(in the rows, 128 means zero)
Here are made-up things, facts about them, and rows of numbers that follow some of those facts. Name the thing behind each unnamed row.

Known rows:
[119  91  79 135 107 110 113 154 154 131  95 125 130 117 141 163 138 103
 134 109  97 172 111  26 118 111 118 116 140 136]: drabrel
[132 126 112 126 136 106 128 121 124 121 127 116 135 116 123 118 125 138
 142 125 129 112 128 124 126 136 114 107 122 135]: bugil
[131 121 113 127 135 105 128 120 124 122 131 116 134 115 123 118 124 139
 144 127 130 112 127 123 127 138 114 107 124 135]: gavak
[124 115 116 132 131 105 119 117 128 128 121 116 134 119 126 116 120 143
 138 131 121 118 115 115 123 141 113 105 133 137]: plovum
[132 125 114 128 137 105 129 120 123 120 129 116 134 115 121 117 125 138
 143 127 132 110 130 125 127 137 113 108 121 136]: fluskis
[122 150 136 107 128 126 150 129 119 155 114 153 122  90 115 152 144 124
 130 118 158 143 144 108 115  74 128 119 136 147]: teklofler
[118 125 118 131 114 126 118 122 128 137 111 129 134 126 128 140 130 135
 128 117 119 134 120 116 125 118 127 116 132 123]: duplem
[119 125 119 131 119 124 120 121 127 134 112 127 135 124 128 138 129 136
 130 120 119 129 123 119 127 121 125 115 129 125]: drodur
[117 141 108 149 120 127 110 128 121 139 113 123 131 125 115 140 140 117
 125 107 141 121 138 113 134 116 144 124 124 123]: ganen
[123 100 107  87 106 150 149 128 108 146 106 117 147 142 150 142 107 135
 153 124 130 115 148 142 151 106 144 166 112  93]: pipli
[159 116 148 131 110 101 124 133 135 142  63 121 105 134 156 113 101 129
 114 121 122 142 124  98 101  91 167 122 138 147]: napur
[ 87 100 127 156 109 127 125 129 162 110 146 112 122 103 112 174 155 106
 120 137 101 128 109 110 121 133 103 145 134 120]: mekladre
[143 139 142 153 163 119 123 147 119 127 162 116 109 129 121 105 125 102
 121 160 152 107 144 141 137 158 137 154 129 142]: stozas
[126 132 173 157 144 144 112 130 143 118 164 138 111 130 126 135 133 127
  99 161  99 124 112 171 127 157 103 127 133 132]: sezar
[139 125 157 130 136 138 129 144 131 134 148 132 113 139 139 126 119 120
 112 161 118 140 122 141 130 143 126 149 140 132]: guflas
[142 144 179  82 138 141 175 152 105 177 134 146 100 115 134 125 112 115
 123 169 173 153 149 127 119  93 151 184 161 150]: ziste
[108 111 140 124 127 154 129 110 146 120 126 131 130 136 133 107 128 126
 118 117 119 136 114 122 114 139 138 134 135 128]: geflan
[114 116 163 167 134 155 116 104 172  86 132 140 124 117 120 126 152 112
 104 109  99 119 117 131  97 138 114 103 113 139]: dadis
[151 150 137 125 133 135 150 119 141  69 158 123 142 143 108  97 134 133
 139 104 141 126 130 151 113 157 129 121 105 128]: fitem
[144 130 135 131 148 110 131 134 124 123 149 133 131 129 131 111 121 132
 134 144 126 113 135 128 122 153 112 131 124 135]: bufletros
[174 169 142 133 130 112 138 142 126  88 159 135 139 144 114 121 131 138
 139 127 133 125 140 148 122 155 117 127 105 123]: draplel

How the things are related:
[mekladre klaple fadro zefla vusor sobrezi famor dinam lestoror riklok zesto muflal klibis bebu bubebus napur stekedi natram plozi drikek flufo] ε b
[leste vobru fluskis drabrel drodur flekol droklen brefem kozigus pleflel giflek trulen bugil pipli dotim sevo rolas tritun plozestir rizedris klefo mosti plovum rabo dratobral momote nuplis gavipam grupem fegruran poskim kluras ganen ditis brinak skibo badras modos dategris mamin zufis bopel duplem govam bredur burus gavak pledrutos kludam kluplom filodus pusteses leflu degrir teklofler grive bretrem pubaklim plelil dralis pomul zuklistur zipo] ε a
[geflan lapen gustam floskam triklim sogro fitem naden tegomos zorar vufluru zeflal drelutil dadis tamana stetu paskos skidil lozes] ε d
[guflas masos tofluvim betretim tigral midri grapan flukik viflugru fleman stozas kuvek sezar zoka lugan mepok dibrin nibral ziste] ε c
[vetu klibrol tiflukles grerer zodin draplel libral grafo fega rebros kliker bufletros rasu breflu rudram lukaplu] ε e
[flabi sodro tibri reklim didistel taplun mukar gelo] ε f
Ψ kluplom <- mekladre dibrin
Ψ zeflal <- leste droklen sezar
Ψ nuplis <- klaple lapen pipli naden gavipam
Ψ famor <- vobru rizedris nuplis muflal viflugru stetu plelil
Ψ plozi <- geflan plozestir klefo dratobral bredur lugan
Ψ pledrutos <- fluskis drelutil klibis bretrem
Ψ gavak <- guflas floskam grafo mukar
Ψ plovum <- drabrel kozigus rolas zesto natram
Ψ kliker <- drodur tamana
Ψ dategris <- flekol brefem giflek momote teklofler skidil ziste
Ψ tiflukles <- pleflel lestoror brinak zipo
Ψ bopel <- trulen poskim
Ψ mamin <- bugil
Ψ lozes <- gustam masos vufluru kluras skibo degrir gelo
Ψ zufis <- sevo fega bufletros
Ψ vetu <- klibrol flukik burus
Ψ breflu <- fadro
Ψ tritun <- mosti tegomos zeflal filodus flufo
Ψ grerer <- zefla rabo tibri stozas grive rudram
Ψ rudram <- triklim grupem govam bubebus taplun zuklistur
Ψ paskos <- sogro midri sobrezi kuvek
Ψ nibral <- plovum rebros
Ψ rabo <- flabi libral modos
Ψ bufletros <- betretim
Ψ sodro <- tigral bebu
Ψ fitem <- sodro draplel paskos lukaplu
Ψ plozestir <- zorar ditis zoka
Ψ kludam <- zodin dadis kluplom drikek
Ψ stekedi <- grapan vusor riklok badras napur
Ψ klibis <- dinam
Ψ flufo <- fegruran
Ψ stozas <- ganen
Ψ tofluvim <- dategris breflu
Ψ pubaklim <- duplem stekedi
Ψ vufluru <- reklim
Ψ floskam <- kliker
Ψ pomul <- fleman pusteses
Ψ brinak <- didistel
Ψ bugil <- leflu rasu dralis
Ψ draplel <- mepok
Ψ dotim <- pomul
[leste] Ξ sezar
[drabrel kozigus] Ξ natram
[drabrel] Ξ rolas
[drabrel rolas zesto] Ξ kozigus
[lapen] Ξ naden
[giflek] Ξ skidil
[pipli] Ξ lapen
[sevo] Ξ fega
[klefo bredur lugan] Ξ dratobral
[mosti] Ξ tegomos
[zefla tibri] Ξ grive
[triklim] Ξ bubebus
[naden] Ξ gavipam
[flabi libral] Ξ modos
[tigral] Ξ bebu
[zodin] Ξ dadis
[zodin] Ξ drikek
[drelutil] Ξ bretrem
[poskim] Ξ trulen
[muflal] Ξ vobru
[skibo gelo] Ξ masos
[modos] Ξ flabi
[burus] Ξ klibrol
[bebu] Ξ tigral
[viflugru] Ξ rizedris
[taplun] Ξ govam
[napur] Ξ badras
[filodus] Ξ mosti
[natram] Ξ drabrel
[leflu] Ξ rasu
[degrir] Ξ kluras
[grive] Ξ zefla
[zoka] Ξ zorar
[skidil] Ξ flekol
[dibrin] Ξ mekladre
[ziste] Ξ momote

Which thing is each row?
No name comes twice in this set of rows, the named rows included.
[124 141 100 156 142 109 113 127 116 131 130 112 127 116 107 119 140 116
 136 114 157  98 148 117 134 133 141 120 118 134] : rabo
[142 169 125 149 131 126 100 116 103 145  98 140 126 138 121 113 132 142
 117  99 152 109 144 159 136 107 163  96 115 128] : grive
[123 115 107 116 115 142 127 125 127 127 115 131 142 131 140 151 130 133
 138 116 116 118 135 141 145 113 122 124 107 106] : plelil
[168 147 179 165 139 152 110 131 123 130 102 110 112 139 125 113 109  92
 103 130 143 125 148 128 120 121 159 123 126 148] : flabi
[ 83 148 108 172 124 144  99 114 124 131 149 127 135 117  90 155 167 116
 119 110 139 103 133 146 147 135 126 129 120 109] : govam
[118 102 100 109 120 137 136 133 132 120 129 133 133 132 152 153 132 129
 138 124 111 116 135 161 157 109 124 135 103 101] : klaple
[169 164 163 119 142 155 119 124  83 161 103 117 119 161 134  81  89 126
 112 134 170 125 152 171 145 120 180 133 137 138] : tibri
[158 165 147 135 112 132 129 144 129 108 139 144 138 152 121 141 135 131
 124 121 124 143 135 139 123 137 128 138 115 113] : lukaplu
[129 113 154  92 118 144 150 144 105 169 134 113 117 156 145 111  91 130
 126 175 141 146 125 136 137 139 154 200 165 118] : lugan
[145 145 148 116 157 110 152 139 118 137 148 149 122 102 125 118 130 125
 134 147 151 120 149 120 115 124 113 132 130 153] : breflu
[135 125 126 104 104 125 134 125 108 157  85 119 132 140 138 119 103 140
 137 119 142 136 133 110 125 104 159 143 140 121] : skibo
[119 138  92 116 141 144 121 131 111 148 115 139 128 151 137  85 130 119
 124  95 167 137 142 115 142 122 183 141 130 127] : triklim

The same things again, as new rows of numbers:
Some rows with their names:
[145 133 132 134 112 123 137 122 121 129 130 127 122 117 131 119 126 129
 126 124 131 108 133 128 122 145 128 126 133 129 117 122 125 108 140 128
 124 124 122 128 133 136 119 102 135 133 120]: flukik
[164 132 144 111 123 113 126 133 123 132 129 135 121 108 147 139 125 114
 146 126  95 136 134 131 115 139 126 112 136 131 137 118 127 102 136 130
 125 114 114 126 140 145 124  83 123 120 141]: paskos
[111 123 135 129 101 129 132 132 136 145 132 113 137 133 125 124 129 121
 113 128 140 119 124 126 122 144 120 139 124 129 131 116 123 112 139 123
 113 121 129 129 119 130 118 108 127 137 131]: sevo
[128 112 139 119 102 119 148 129 125 127 118 109 135 134 108 134 125 118
 114 121 125 114 134 108 127 165 123 122 137 132 123 125 127 107 136 133
 119 127 114 135 120 129 139 118 131 123 121]: vobru
[138 119 128 122 106 117 138 128 125 132 128 121 133 117 131 123 129 121
 115 127 132 113 138 118 118 148 122 134 138 134 128 120 124 110 143 124
 114 124 116 116 127 131 124  99 137 141 124]: mamin
[140 136 110 139  82 105 127 123 126 122 123 120 128 131 101 120 127 104
 128 117 131 120 120 115  96 162 130 134 130 135 135 129 107 141 137 111
  96 120 111 112 120 111 113 121 136 150 116]: ganen
[ 87 128 166 137 110 139 139 143 138 130 123  95 127 168  88 138 115 125
 124 114 127 127 114 117 153 172 120 110 117 109 119 125 126 103 129 139
 149 126 133 167 115 136 143 140 105  93 132]: naden
[ 83 174 140 165  92 138  59 106 134 175  94 138 112 172 129  89 103 101
 123 119 116 126 154 124 146 164 134  91  87 101 112  94  95 115 112  86
  75 121 124 145  92 120 100 133 117 159 110]: libral
[135 120 129 127 104 119 142 130 124 136 129 118 133 116 128 119 130 124
 111 129 138 111 140 117 118 150 122 134 135 136 125 121 129 110 144 126
 113 122 118 114 127 131 125  99 136 140 122]: ditis
[141 140 106 142  77 102 123 121 127 119 122 121 128 136  95 119 126 100
 130 115 132 122 116 113  92 165 132 134 129 135 138 132 102 149 137 107
  93 117 110 111 118 107 111 126 136 152 114]: grupem
[111 124 136 130 101 130 133 132 135 146 134 113 136 132 126 123 129 122
 113 128 141 119 124 126 123 144 119 139 124 130 130 116 124 111 140 124
 113 121 130 127 120 131 118 108 127 138 132]: degrir
[112 149 147 138 111 128 128 140 132 138 132 119 113 129 128 125 118 124
 136 125 134 119 132 139 139 143 118 122 130 113 121 119 119 105 137 121
 134 117 135 128 128 132 125 107 121 116 114]: zodin
[118 106 148 116 103 120 156 130 124 123 112 101 137 147  93 141 122 117
 113 116 121 116 130 100 136 177 122 113 136 128 121 127 129 105 132 142
 123 130 112 149 114 127 152 133 127 108 119]: gavipam
[145 129 131 121 113 123 127 122 122 118 125 130 123 121 132 123 117 134
 127 120 126 104 135 131 127 144 129 130 144 120 120 119 115 106 142 122
 135 134 115 135 128 133 120 113 139 139 122]: guflas
[102 125 137 134 100 134 132 134 137 150 137 111 137 134 126 120 131 125
 110 128 148 120 122 128 126 143 119 142 120 129 131 114 125 111 140 125
 114 119 135 127 119 133 117 109 126 139 133]: filodus
[165 146 151 118 126 109 127 134 122 141 130 133 112 104 145 140 121 121
 152 121  89 128 129 138 126 136 121 109 136 123 133 114 121 102 132 127
 136 110 119 124 139 139 132  83 120 116 125]: sodro
[141 155 131 138 104 110 126 132 122 121 124 126 107 121 118 123 117 115
 144 119 124 118 137 130 121 154 125 118 141 118 124 127 110 121 138 114
 127 117 118 115 131 120 126 110 130 127 105]: grerer
[108 141 144 147 113 137 132 142 135 145 140 107 131 128 124 111 118 126
 119 132 150 120 137 129 123 142 128 137 118 125 107 120 140 108 144 127
 130 112 132 110 128 143 123 105 114 125 137]: napur
[109 129 151 137 104 135 141 126 131 133 126 111 127 147 106 128 121 126
 123 118 134 116 117 127 137 156 128 120 122 123 116 123 124 106 131 137
 128 126 134 157 119 134 128 126 121 112 125]: viflugru
[ 73 121 206  78  56 150 166 149 193 138 151 118 132 133 128 123  60 118
 100  90 202 107  77 200  56  97 137 151 138 165 100 102 110 108 171  96
 127  99 173 140  94 104  90  36 140  46 181]: kozigus
[135 112 105 141 124 133 145 121 147 131 123 128 129 117 132 151 130 106
 122 149 131  95 112  84 123 142 107 131 122 133 113 130 124 117 146  95
 114 132 130 116 139 124 106  93 133 122 122]: teklofler

Rows to name:
No name comes twice in this set of rows, the named rows included.
[115 129 117 159 124 150 136 118 153 136 130 130 121 131 130 145 128 114
 132 146 140  97  96 103 133 133 111 130 106 123 106 128 121 115 140  99
 123 132 149 139 139 129  94 101 123 112 126] : ziste
[132 126 149 131 115 120 144 136 125 118 119 114 120 135 109 131 115 124
 130 120 120 115 137 113 134 167 127 108 135 120 114 128 130 104 136 130
 143 127 116 138 127 135 140 114 120 106 122] : stetu
[ 80 129 167 139 109 141 137 144 140 133 124  94 128 171  87 138 116 126
 123 114 130 129 111 118 155 171 118 112 115 107 120 123 126 103 127 141
 149 126 136 169 113 136 142 142 103  94 134] : lapen
[ 83 135 197  98  81 151 151 152 182 134 149 113 128 132 124 122  61 119
 116 100 184 113  97 184  70 105 141 143 132 150  89 110 123 107 164 104
 144 100 160 127 106 119 102  57 126  52 178] : natram
[144 130 123 140 118 129 139 120 129 127 128 130 120 116 132 130 126 123
 129 133 131 101 124 115 124 142 123 125 129 128 112 125 124 110 142 116
 124 127 128 127 137 133 111  99 133 126 119] : tofluvim
[104 128 154 129 113 136 133 138 138 131 125 101 134 149 103 135 108 116
 127 122 125 125 127 118 132 158 128 121 124 118 110 124 131 107 134 133
 139 121 122 137 118 137 137 130 110 103 138] : muflal
[134 126 144 122 119 123 138 135 127 121 122 110 130 131 112 133 109 117
 129 123 119 119 142 113 124 158 130 120 137 124 108 127 133 105 139 130
 139 122 108 122 126 138 141 121 120 111 132] : famor
[116 155 141 134 128 140 110 130 134 159 152 110 133 135 128 146 148 120
 133 117 118 153  81 141 131 133 100 134 107 127 156 109 114 118 133 149
 115 106 146 153 142 145 107 117 117 132 155] : tigral
[102 133 124 161 130 151 129 135 160 137 133 123 118 138 128 147 123 114
 134 148 136 106  97 102 139 137 106 127 103 113 111 127 123 114 142  93
 139 129 150 133 138 133  98  99 111 107 134] : skidil
[109 124 136 133 100 131 135 134 134 149 136 113 136 130 128 117 131 127
 108 130 149 117 129 128 125 142 121 141 123 132 128 115 128 109 142 126
 114 119 132 123 120 133 118 103 128 141 130] : leste

The same things again, as new rows of numbers:
Named rows:
[116 142 102 136 153 133 127  84  95 111 102 130 120  93 144 128 140 116
 161 135 159 107 110 108 101 142 128 147 146 134 145 129 170 178 151 110
  84 112 145 143 104 121  98 132]: skibo
[128 160 129 135 146 135 117  77  93 111 117 118 118 120 164 154 150 118
 143 152 162 124  89  91 107 143 127 119 126 158 146 121 146 162 137 124
 134 121 131 142 115 137  99 133]: lozes
[127 147 106 133 152 131 126  87  96 106  96 122  95 103 154 138 146 121
 151 139 154 105  95 110 102 145 127 144 147 151 143 126 162 174 136 115
  85 109 139 123 127 146 118 141]: bretrem
[127 153 122 127 155 119 121  73  95 117  82 119 113 109 160 145 148 119
 147 152 156 105  84 111  96 141 131 140 133 165 154 119 153 182 137 119
 103 117 132 124 119 133 104 122]: plovum
[128 144 108 135 140 143 116  94 100  99 125 123 100 113 158 131 148 125
 142 133 161 119 101 104 112 144 125 123 136 157 135 129 154 166 138 121
 107 110 134 136 114 146 102 149]: drikek
[120 149 102 140 147 142 120  85  97 112  98 134 120 104 154 133 145 113
 149 126 165 115 112 107 108 141 125 120 149 130 139 126 161 169 150 122
  99 121 144 130 106 124  99 135]: zodin
[129 153 106 137 147 138 119  88  97 109  92 127 100 111 162 138 150 117
 142 128 161 114 100 109 109 143 125 117 148 143 137 123 155 166 138 125
 100 117 139 112 123 145 116 142]: fega
[111 147  83 155 158 171 141  94  92 125  91 113 159 121 157 133 137 112
 157 130 140  82 114  90 108 165 137 103 128 122 146 160 166 189 145 112
  82 137 161 206 100  98 141 114]: tibri
[135 144 102 142 143 151 125  90  96 103 123 125 111 110 152 129 150 128
 135 138 162 109 101 105 124 143 126 124 132 157 136 123 161 171 135 122
 115 112 130 134 108 152  98 155]: betretim
[130 159 125 132 149 139 115  76  99 122  85 124 124 122 167 158 148 115
 137 142 162 112  89 103 101 143 126 122 139 153 147 113 145 170 134 128
 121 123 131 118 116 133 108 123]: bufletros
[128 154 125 128 154 132 122  75  98 119  88 119 119 114 159 157 143 120
 147 152 155 104  85 104  94 145 129 150 139 160 154 116 151 178 133 118
 105 115 131 130 120 134 110 122]: dotim
[128 144 106 134 140 133 116  92  98  98 121 122  96 109 159 123 151 125
 142 133 162 119 100 109 113 140 127 117 131 161 135 132 154 169 141 121
 106 113 134 132 115 146  97 149]: riklok
[132 142  77 136 137 167 127  70 102 107 141 129 142 108 140 141 126 134
 156 120 155 118 118 102 122 147 128 156 130 129 136 127 162 150 140 128
 126 121 135 135  90 142  74 155]: ziste
[128 154 124 127 155 125 122  74  96 118  86 119 117 111 160 152 145 120
 147 152 156 105  84 108  95 143 130 145 136 163 154 118 152 180 135 118
 104 116 131 127 119 133 106 122]: tritun
[129 152 104 137 148 133 118  87  95 108  91 127  95 110 162 134 153 117
 141 128 162 114 100 112 110 142 125 113 146 145 137 124 155 167 140 126
 100 118 139 110 123 145 114 143]: rebros
[128 144 109 135 140 143 116  93 101  99 126 122 102 113 158 133 148 125
 142 134 161 119 100 103 112 144 125 124 136 158 135 128 153 166 138 121
 108 111 133 135 115 146 102 148]: dinam
[122 151  88 134 138 154 124  69  97 106 142 128 134 108 145 148 128 125
 170 120 155 134 119  93 110 147 128 148 133 116 136 134 159 137 147 125
 127 124 145 143  98 133  82 149]: skidil
[121 136 142 131 136 118 108 103  69 133  91 139 126  79 112 126 130 131
 179 129 168 129 100 131 108 118 129 172 134 111 141 114 195 175 161  95
 103  90 154 120  86  81 109 147]: bredur
[122 147 109 139 148 151 118  91  98 112  87 131  84 114 170 157 143 121
 137 137 164 115 102  90 108 147 119 111 153 138 138 119 161 172 127 118
  97 109 144 108 119 158 116 146]: lukaplu
[129 153 106 137 147 137 118  87  97 109  92 127  98 112 162 138 152 117
 142 128 162 113  99 110 109 143 125 116 147 145 137 123 155 166 139 126
 100 117 139 111 124 145 114 143]: grafo
[116 154 125 134 158 148 130  79  96 123  81 126 102 119 164 187 137 125
 145 169 160 113  82  76  98 155 120 127 140 149 153 110 163 186 125 110
 113 107 142 123 115 150 114 127]: sodro

Rows to name:
No name comes twice in this set of rows, the named rows included.
[122 149 109 144 156 151 126 100 105 106 133 120 149  97 124 152 152 107
 162 127 165  95 114 107  99 148 125 174 169 134 141 121 174 169 154  99
  88 110 144 156 117 118 107 127] : pipli
[122 155 116 151 147 157 121 103 100  99 161 119 156 104 127 151 157 106
 159 127 172 115 119  94 110 146 123 146 156 128 133 125 168 151 159 104
 119 116 145 172 110 118  98 136] : naden
[114 150  98 140 155 132 135  84  91 112 101 132 120  96 139 135 143 117
 164 140 161 114 103 105 106 147 127 133 143 130 142 128 173 177 157 113
  96 115 149 141 106 121 104 133] : gelo
[122 151 109 144 149 146 146  95  87 113 108 141 121 110 144 121 131 115
 158 144 149 113  98  98 106 150 126 134 151 123 139 131 157 177 154 126
  88 108 137 167 111 106 142 136] : taplun
[107 133  75 160 147 203 121 104 101 124 108  95 192 137 174 125 136 113
 142 112 138  71 136  81 115 168 142  78 108 131 145 183 158 189 135 109
  87 152 168 251  79  90 125 107] : zefla
[128 150 125 129 142 133 112  80  99 111 111 119 122 118 163 139 149 123
 138 146 163 119  90 104 105 139 129 120 121 171 146 123 144 174 138 124
 125 118 127 139 106 132  88 129] : stekedi
[121 152 129 134 150 155 114  79 100 125  78 128 108 124 177 180 139 120
 132 152 165 115  93  81  99 148 119 115 144 147 150 109 153 177 122 119
 118 113 138 115 110 148 108 127] : draplel
[132 145  98 130 136 150 117  84 104  99 132 121 106 118 156 143 138 131
 149 125 154 123 103 102 111 147 126 139 135 151 134 130 149 154 133 126
 115 113 134 125 115 153  98 154] : fadro
[118 140 103 138 141 139 117  89  98 102 126 129 119 101 150 117 145 120
 150 130 166 121 113 107 111 139 127 121 133 147 138 134 159 172 153 118
 105 116 139 152  95 123  80 140] : napur
[130 160 125 132 149 135 114  75  98 122  82 124 125 121 167 156 150 115
 137 142 163 113  89 106 101 141 127 119 136 156 148 114 145 172 136 128
 121 124 131 117 116 132 105 122] : kliker
[130 141 138 129 138 115 110 102  72 125  86 131 101  88 126 131 138 134
 169 134 163 124  89 130 108 124 129 164 135 129 139 114 185 174 147 101
 101  90 149 105 108 110 123 153] : dratobral
[128 161 129 134 146 129 117  76  92 111 112 118 118 118 164 149 153 118
 143 153 163 124  88  95 106 140 128 115 123 161 147 122 146 164 140 125
 134 123 131 141 113 135  98 131] : zeflal
[135 162 132 137 158 150 121  94 110 110 124 106 150 118 136 183 160 108
 148 142 161  89  90 104  92 152 125 178 164 162 148 107 156 168 137 105
 110 113 129 140 137 132 119 117] : nuplis
[125 139  96 144 144 148 126  86  94 107 125 132 131  98 144 116 146 124
 143 134 167 111 113 107 124 138 127 124 131 145 138 128 169 176 150 118
 112 117 136 151  89 130  78 146] : zoka

